In the rows, 128 means zero.
Each row of numbers stands for one object and depends on some of the facts below. Use the named rows to name the rest.

Named rows:
J436: [138 106 109 112 127  99 146 127 167 169 118  96 102  87 151 163 110 162
 118 126 109 138 116 102 144 142 132 109  87 118 121  98 132 102 135 105]
J698: [ 93 147 122 137 176 154 104 111 131 164 166  78 139 168 119 129 125 148
 134 140 129 105 119 130 150  96 143 142  92 159  38 117 161 136  93 105]
J131: [137 161 113 169 157 131 147 171 141 194 121 134 199 101 127 147 132 115
 145 110 185 109 147 152 145 110  93 173 167 111 115 182 106 151 165 176]
J19: [119 115 128 125 124 137 112 121 141 113 112 122 108 128 141 108 110 124
 127 135 109 132 126 126 129 136 131 124 115 142 123 112 136 118 126 124]
J301: [131 114 122 125 129 134 111 118 142 128 142 122 126 140 130 130 128 125
 136 145 103 124 137 126 131 123 139 119 117 144 110 106 138 135 126 111]
J706: [129 116 103 114 131 103 118 139 129 120 118 133 127 133 115 126 129 118
 149 147  97 134 122 141 102 119 169 103 112 159 109 114 122 110 140 128]
J372: [140 166 145 101 116 149 120 118 147  98 127 135 120 157 119 119 110  88
 146 168  88 126 101  97 116  97 115 148 150 131 116 110 142 100 116 155]
J427: [127 112 125 129 126 121 119 122 143 119 130 122 116 130 133 127 129 120
 128 137 107 133 127 133 122 120 134 125 129 123 120 107 142 128 125 116]
J296: [ 74 165 154  94 123 158 152  53   5 138 122 139 105 127 111 104 179 218
 196  52 224  94 104  66 101 105 149  86 166 110 225 158 161 105 121 111]
J448: [142 139 125 142 121 112 207 140 125 200 137 134 155  81 128 160 110 177
 108  99 190 128 122  95 140 160 121 121 105 118 154 170  85 114 147 139]
J931: [135 111 100 152 129 154 179 137  95 124 131 146 168  94  96 132 107 158
 129  76 176 111 136 144 116 150  94 126 121 117 159 202  85 159 138 145]
J213: [124 145 126 148 134 152 193 146 114 104 130 150 169 102 131 151 116 129
 141 125 174 129 130 121 126 175 113 124 140 112 199 202  90 128 153 172]
J890: [137 164 133 136 138 134 167 144  98 153 145 141 172 123 112 153 138 139
 128 111 181 115 131 123 136 135 115 136 143 118 148 185  99 141 137 152]
J516: [125 121 122 117 131 130 109 125 137 116 117 117 112 128 135 128 123 124
 131 133 108 128 126 130 131 126 126 125 122 131 123 114 138 124 126 123]
J628: [130 121 122 117 131 129 113 127 142 111 120 119 115 126 138 130 118 120
 124 136 104 130 123 130 130 128 130 124 124 130 127 119 132 126 128 122]
J386: [116 114 129 128 123 137 114 120 143 114 110 122 107 129 140 104 109 126
 128 136 112 131 127 123 128 136 131 125 112 144 122 110 138 114 126 126]
J164: [131 123 110 128 143 132  94 128 141 126 119 116 137 112 138 122 113 124
 132 133  93 132 112 141 145 116 134 139 146 128 141 113 130 124 146 115]
J731: [ 99 165 137 157 149 148 162 130  79 187 161 132 175 147  94 135 164 164
 165 100 204 101 145 118 135 119 122 147 121 133 100 156 136 138 116 153]

Facts:
Ξ: refers to; ε: points at; τ: uses
J111	Ξ	J841; J112	Ξ	J698; J117	Ξ	J785; J12	Ξ	J648; J129	Ξ	J635; J136	Ξ	J705
J149	Ξ	J738; J152	Ξ	J910; J156	Ξ	J638; J158	Ξ	J502; J164	Ξ	J819; J175	Ξ	J607
J177	Ξ	J9; J178	Ξ	J737; J186	Ξ	J919; J187	Ξ	J905; J188	Ξ	J238; J19	Ξ	J902
J206	Ξ	J837; J21	Ξ	J920; J213	Ξ	J924; J215	Ξ	J954; J219	Ξ	J672; J235	Ξ	J375
J238	Ξ	J159; J247	Ξ	J69; J25	Ξ	J350; J250	Ξ	J976; J258	Ξ	J834; J259	Ξ	J106
J26	Ξ	J141; J27	Ξ	J918; J270	Ξ	J342; J272	Ξ	J187; J273	Ξ	J323; J293	Ξ	J876
J296	Ξ	J312; J299	Ξ	J124; J300	Ξ	J806; J304	Ξ	J487; J310	Ξ	J215; J312	Ξ	J381
J32	Ξ	J175; J323	Ξ	J984; J325	Ξ	J865; J328	Ξ	J68; J346	Ξ	J401; J353	Ξ	J206
J358	Ξ	J832; J372	Ξ	J577; J376	Ξ	J418; J381	Ξ	J70; J386	Ξ	J177; J389	Ξ	J258
J39	Ξ	J571; J395	Ξ	J550; J401	Ξ	J439; J406	Ξ	J188; J413	Ξ	J898; J436	Ξ	J639
J445	Ξ	J178; J447	Ξ	J706; J448	Ξ	J974; J464	Ξ	J818; J466	Ξ	J935; J468	Ξ	J600
J489	Ξ	J39; J502	Ξ	J102; J515	Ξ	J247; J516	Ξ	J129; J528	Ξ	J538; J55	Ξ	J606
J550	Ξ	J149; J552	Ξ	J911; J57	Ξ	J894; J570	Ξ	J358; J573	Ξ	J164; J577	Ξ	J179
J598	Ξ	J304; J600	Ξ	J719; J607	Ξ	J931; J612	Ξ	J376; J62	Ξ	J293; J635	Ξ	J664
J638	Ξ	J111; J641	Ξ	J75; J648	Ξ	J464; J664	Ξ	J169; J672	Ξ	J515; J673	Ξ	J83
J682	Ξ	J406; J688	Ξ	J156; J69	Ξ	J590; J698	Ξ	J561; J70	Ξ	J893; J705	Ξ	J270
J706	Ξ	J761; J719	Ξ	J787; J738	Ξ	J888; J75	Ξ	J573; J761	Ξ	J299; J771	Ξ	J117
J785	Ξ	J890; J787	Ξ	J448; J788	Ξ	J213; J796	Ξ	J273; J798	Ξ	J598; J806	Ξ	J516
J818	Ξ	J372; J819	Ξ	J131; J83	Ξ	J892; J832	Ξ	J975; J834	Ξ	J612; J837	Ξ	J186
J841	Ξ	J641; J843	Ξ	J190; J865	Ξ	J945; J874	Ξ	J552; J88	Ξ	J673; J886	Ξ	J441
J888	Ξ	J874; J892	Ξ	J21; J893	Ξ	J310; J894	Ξ	J353; J895	Ξ	J25; J9	Ξ	J325
J902	Ξ	J259; J911	Ξ	J927; J918	Ξ	J152; J920	Ξ	J12; J924	Ξ	J272; J927	Ξ	J55
J931	Ξ	J468; J935	Ξ	J796; J945	Ξ	J489; J951	Ξ	J32; J974	Ξ	J436; J98	Ξ	J57
J984	Ξ	J886; J992	Ξ	J798; J102	ε	J570; J117	ε	J639; J117	ε	J112; J131	ε	J240
J141	ε	J381; J159	ε	J89; J219	ε	J818; J219	ε	J342; J234	ε	J818; J238	ε	J975
J258	ε	J806; J258	ε	J818; J258	ε	J389; J258	ε	J219; J27	ε	J447; J271	ε	J910
J273	ε	J806; J273	ε	J639; J28	ε	J62; J283	ε	J310; J287	ε	J639; J287	ε	J818
J287	ε	J273; J296	ε	J641; J310	ε	J219; J328	ε	J479; J342	ε	J570; J342	ε	J639
J350	ε	J234; J358	ε	J806; J358	ε	J70; J376	ε	J819; J376	ε	J894; J381	ε	J806
J381	ε	J672; J389	ε	J818; J395	ε	J342; J395	ε	J258; J399	ε	J427; J399	ε	J590
J399	ε	J62; J418	ε	J468; J418	ε	J785; J418	ε	J954; J418	ε	J502; J427	ε	J818
J427	ε	J479; J427	ε	J112; J479	ε	J639; J487	ε	J788; J502	ε	J570; J502	ε	J806
J515	ε	J950; J515	ε	J819; J528	ε	J935; J528	ε	J894; J528	ε	J62; J57	ε	J219
J590	ε	J301; J600	ε	J706; J62	ε	J287; J636	ε	J149; J636	ε	J806; J636	ε	J639
J639	ε	J806; J648	ε	J945; J672	ε	J342; J70	ε	J806; J705	ε	J600; J73	ε	J876
J73	ε	J706; J730	ε	J894; J731	ε	J806; J785	ε	J806; J787	ε	J935; J788	ε	J975
J788	ε	J806; J788	ε	J159; J796	ε	J806; J796	ε	J706; J813	ε	J301; J813	ε	J903
J818	ε	J570; J819	ε	J806; J83	ε	J479; J838	ε	J924; J89	ε	J441; J898	ε	J215
J898	ε	J301; J903	ε	J570; J903	ε	J806; J903	ε	J234; J910	ε	J159; J924	ε	J287
J950	ε	J806; J950	ε	J639; J950	ε	J818; J950	ε	J785; J975	ε	J301; J976	ε	J731
J976	ε	J447; J98	ε	J785; J988	ε	J813; J988	ε	J258; J996	ε	J570; J996	ε	J806
J996	ε	J342; J111	τ	J819; J111	τ	J73; J111	τ	J325; J111	τ	J606; J129	τ	J787
J131	τ	J705; J131	τ	J607; J131	τ	J638; J149	τ	J591; J149	τ	J219; J159	τ	J190
J159	τ	J386; J159	τ	J910; J175	τ	J247; J175	τ	J156; J175	τ	J413; J187	τ	J920
J213	τ	J215; J235	τ	J637; J237	τ	J26; J237	τ	J164; J237	τ	J918; J237	τ	J818
J237	τ	J888; J238	τ	J310; J238	τ	J813; J238	τ	J988; J238	τ	J516; J238	τ	J877
J238	τ	J664; J240	τ	J83; J258	τ	J911; J258	τ	J353; J27	τ	J698; J27	τ	J487
J27	τ	J798; J271	τ	J673; J271	τ	J28; J271	τ	J785; J273	τ	J381; J273	τ	J515
J273	τ	J988; J273	τ	J984; J273	τ	J353; J296	τ	J57; J296	τ	J826; J296	τ	J984
J299	τ	J10; J299	τ	J28; J299	τ	J636; J299	τ	J698; J312	τ	J156; J312	τ	J837
J312	τ	J894; J328	τ	J310; J328	τ	J516; J328	τ	J672; J328	τ	J10; J350	τ	J259
J375	τ	J283; J375	τ	J152; J375	τ	J259; J439	τ	J272; J441	τ	J466; J441	τ	J311
J441	τ	J215; J441	τ	J927; J445	τ	J247; J445	τ	J924; J445	τ	J301; J445	τ	J73
J445	τ	J698; J448	τ	J570; J448	τ	J736; J448	τ	J874; J448	τ	J865; J473	τ	J738
J473	τ	J902; J502	τ	J124; J502	τ	J992; J528	τ	J69; J538	τ	J158; J538	τ	J32
J538	τ	J628; J538	τ	J323; J538	τ	J771; J598	τ	J9; J612	τ	J117; J612	τ	J169
J612	τ	J464; J612	τ	J436; J612	τ	J178; J612	τ	J124; J62	τ	J158; J62	τ	J164
J62	τ	J550; J62	τ	J19; J62	τ	J974; J68	τ	J552; J68	τ	J918; J688	τ	J117
J688	τ	J186; J688	τ	J785; J688	τ	J179; J688	τ	J976; J719	τ	J372; J719	τ	J571
J731	τ	J826; J731	τ	J698; J731	τ	J905; J737	τ	J466; J737	τ	J736; J75	τ	J635
J75	τ	J813; J75	τ	J42; J775	τ	J406; J775	τ	J89; J775	τ	J698; J775	τ	J607
J788	τ	J487; J788	τ	J606; J834	τ	J117; J834	τ	J865; J834	τ	J573; J834	τ	J259
J843	τ	J561; J843	τ	J287; J843	τ	J179; J843	τ	J219; J844	τ	J664; J844	τ	J283
J844	τ	J984; J844	τ	J9; J844	τ	J905; J876	τ	J550; J876	τ	J865; J876	τ	J894
J890	τ	J639; J890	τ	J21; J890	τ	J270; J898	τ	J874; J898	τ	J798; J912	τ	J984
J919	τ	J215; J919	τ	J950; J919	τ	J42; J919	τ	J682; J931	τ	J250; J931	τ	J927
J937	τ	J89; J937	τ	J358; J939	τ	J293; J939	τ	J888; J939	τ	J628; J939	τ	J771
J945	τ	J577; J945	τ	J28; J945	τ	J21; J951	τ	J102; J951	τ	J152; J951	τ	J219
J975	τ	J418; J975	τ	J70; J975	τ	J141; J975	τ	J259

Name these rows:
No name comes twice in this set of rows, the named rows included.
[137 111 138 137 113 105 123 122 146 130 127 131 109 128 133 112 125 116
 100 131 117 143 119 136 116 113 134 132 143 118 120 106 132 128 123 111]  J117
[138 103 112 159 107 153 165 129  78 140 120 165 158 104  84  84 101 159
 113  58 187 108 141 146 108 138  92 136 121 137 145 192  78 164 131 138]  J951
[138 155 121 137 140 140 185 150 111 110 140 146 175 104 125 173 129 127
 136 123 169 124 129 129 129 161 110 125 149 101 192 204  90 138 152 165]  J919
[107 142 147 174 124 139 186 133 105 146 137 151 155 120 118 112 136 143
 132 105 200 131 134 121 120 144 117 146 139 114 153 164 115 127 129 159]  J528
[135 107 126 136 121 145 113 111 148 138 164 127 138 152 129 135 131 128
 141 153 101 118 152 116 136 126 138 118 119 148 110 100 144 150 125 102]  J89
[154 173 143  91 118 138 120 122 147 103 134 134 125 157 117 135 115  83
 136 170  83 127  98 103 117  89 114 147 163 119 117 116 136 107 117 150]  J179
[116 108 122 132 126 142 126 123 152  88 110 125 112 118 149 115 101 119
 130 144 105 138 125 126 126 153 130 119 116 135 148 125 130 114 135 132]  J466
[138 112 131 127 114 112 114 123 142 130 127 131 112 132 130 116 128 119
 117 134 107 137 127 131 118 115 137 125 135 130 116 103 134 128 128 111]  J70
[143 123 121 122 126 120  92 127 140 140 117 123 126 118 134 111 114 123
 114 129  98 133 115 138 141 109 135 139 145 135 130 107 123 126 141 109]  J573
[141 117 122 119 129 115 115 125 143 121 141 119 123 131 131 148 137 118
 126 139 100 132 128 136 126 113 132 124 137 115 120 110 139 138 126 111]  J590

Now the same objects, written a new way:
Known rows:
J639: [119 118  88  90 108 173 138 140 152 120  91 114 125  84 155 146 158 129
 151  98  90 159 123 129 185 136]
J837: [133 133 130 131 140 150 126 101 138 129 120 125 122 105 136 137 121 133
 125 129 135 129 123 147 131 135]
J785: [113 134 108 131 112 141 130  84 176 123 115 131 124 158  86 141 151 117
 132 108 117 132 133 136 155 129]
J738: [127 123 140 134 123 127 120 131 121 131 130 124 123 123 134 132 136 113
 128 143 134 137 127 146 135 140]
J787: [143 133 110 102 133 147 134 130 120 122 130 118 142  42 151 138 139 113
 161 123 119 189 113 133 158 146]
J136: [136 138 132 127 135 126 123 115 114 122 131 128 128 117 119 137 124 133
 140 128 140  97 128 128 113 138]
J635: [121 118 137 137 141 118 129 134 110 121 126 123 128 126 139 127 143 112
 123 120 117 119 123 137 136 141]
J25: [120 118 138 128 123 128 126 134 124 131 133 125 130 135 134 119 124 128
 130 139 138 136 129 126 122 132]
J399: [154 153 108 117 130 109 132 114 121 125 143 131 134 130 119 126 106 130
 120 134 126 160 121 118 129 109]
J353: [124 132 135 151 143 115 133  96 124 107 133 120 133 138 149 144 117 117
 130 114 115  99 126 147 141 148]
J124: [116 128 108 151 134 155 134  61 155 145 113 125 139 101 126 137 143 129
 128 118 123 170 133 149 146 137]
J736: [130 130 124 138 137 159 127  93 141 132 121 123 125 110 124 141 131 119
 128 127 130 138 127 150 135 141]
J88: [121 162 125 122 115 118 138 131  92 127 133 132 106 131 108 124  87 131
  89 157 149  34 136 139 109 179]
J637: [124 119 141 135 123 133 120 125 133 128 131 125 126 121 141 133 137 118
 124 143 134 143 127 142 137 132]
J636: [135 149 131 138 128  97 140 120 149 102 138 130 125 155 126 132 102 118
 138 110 105 114 124 128 158 118]
J164: [155 131 135 121 147 195 122 101 141 136 106 123 105  77 135 136 119 134
 122 140 141 138 119 172 138 137]
J590: [136 120 106 123 110 128 121 137 108 140 130 125 139 188 143 122 135 132
 109 140 125 165 130 118 141 102]
J888: [147 123 145 118 145 187 121 128 124 138 109 125 108  80 124 128 145 117
 116 147 147 133 115 167 138 132]

Name these rows:
No name comes twice in this set of rows, the named rows included.
[119 116 108 102 103 161 121 132 146 115  93 126 100 172 104 147 156 143
 127 107 116  84 135 118 134 120]  J806
[134 131 125 118 123 134 130 122 144 107 111 124 113 158 127 136 120 128
 125 112 109 104 127 131 159 115]  J819
[120 133 107 111 113 122 136 153 163 141 123 143 123 137  82 112 126 132
 134 120 131 152 134 106 113  98]  J502
[135 124 113 128 125 144 120  90  89 123 122 122 128 185 133 142 148 122
 116 125 121 125 123 137 156 131]  J215
[132 141 107 132 124 108 130 131 113 146 150 142 149 174 125 118 117 148
 148 120 135 122 136  94 110 105]  J271
[136 118 118  93 134 197 129 174 111 141 112 122 133  21 152 130 160 117
 154 140 140 171 113 161 157 159]  J974
[114 120 104 113 110 122 133 150 141 139 122 137 129 139  90 121 148 134
 137 116 129 129 137 100 104 112]  J149
[151 121 132 106 121 164 119 186 142 161 115 136 116  76 169 111 109 167
 126 156 145 161 130 118  92 101]  J538
[131 132 113 115 124 135 129 119 115 120 119 118 122 101 124 141 132 137
 119 124 123 118 127 119 112 134]  J935
[141 130 112 142 135 160 123  97 116 139 123 130 131 196 139 127 135 137
 123 125 121 130 128 143 157 115]  J910
[129 134 127 115 122 142 123 129 129 124 123 131 111 141 110 141 138 136
 145 122 134  82 129 128 117 137]  J447
[120 131 137 146 117 118 126 126 124 136 133 131 109 163 131 119  93 137
  80 156 139  96 140 135 110 133]  J12
[129 136 121 145 137 157 128  73 138 139 120 126 131  96 111 141 150 121
 129 129 135 156 126 161 140 149]  J865
[139 145 114 108 119  92 134 149 142 114 132 134 122 149 125 125  98 142
 135 113 107 124 130  92 116 102]  J258

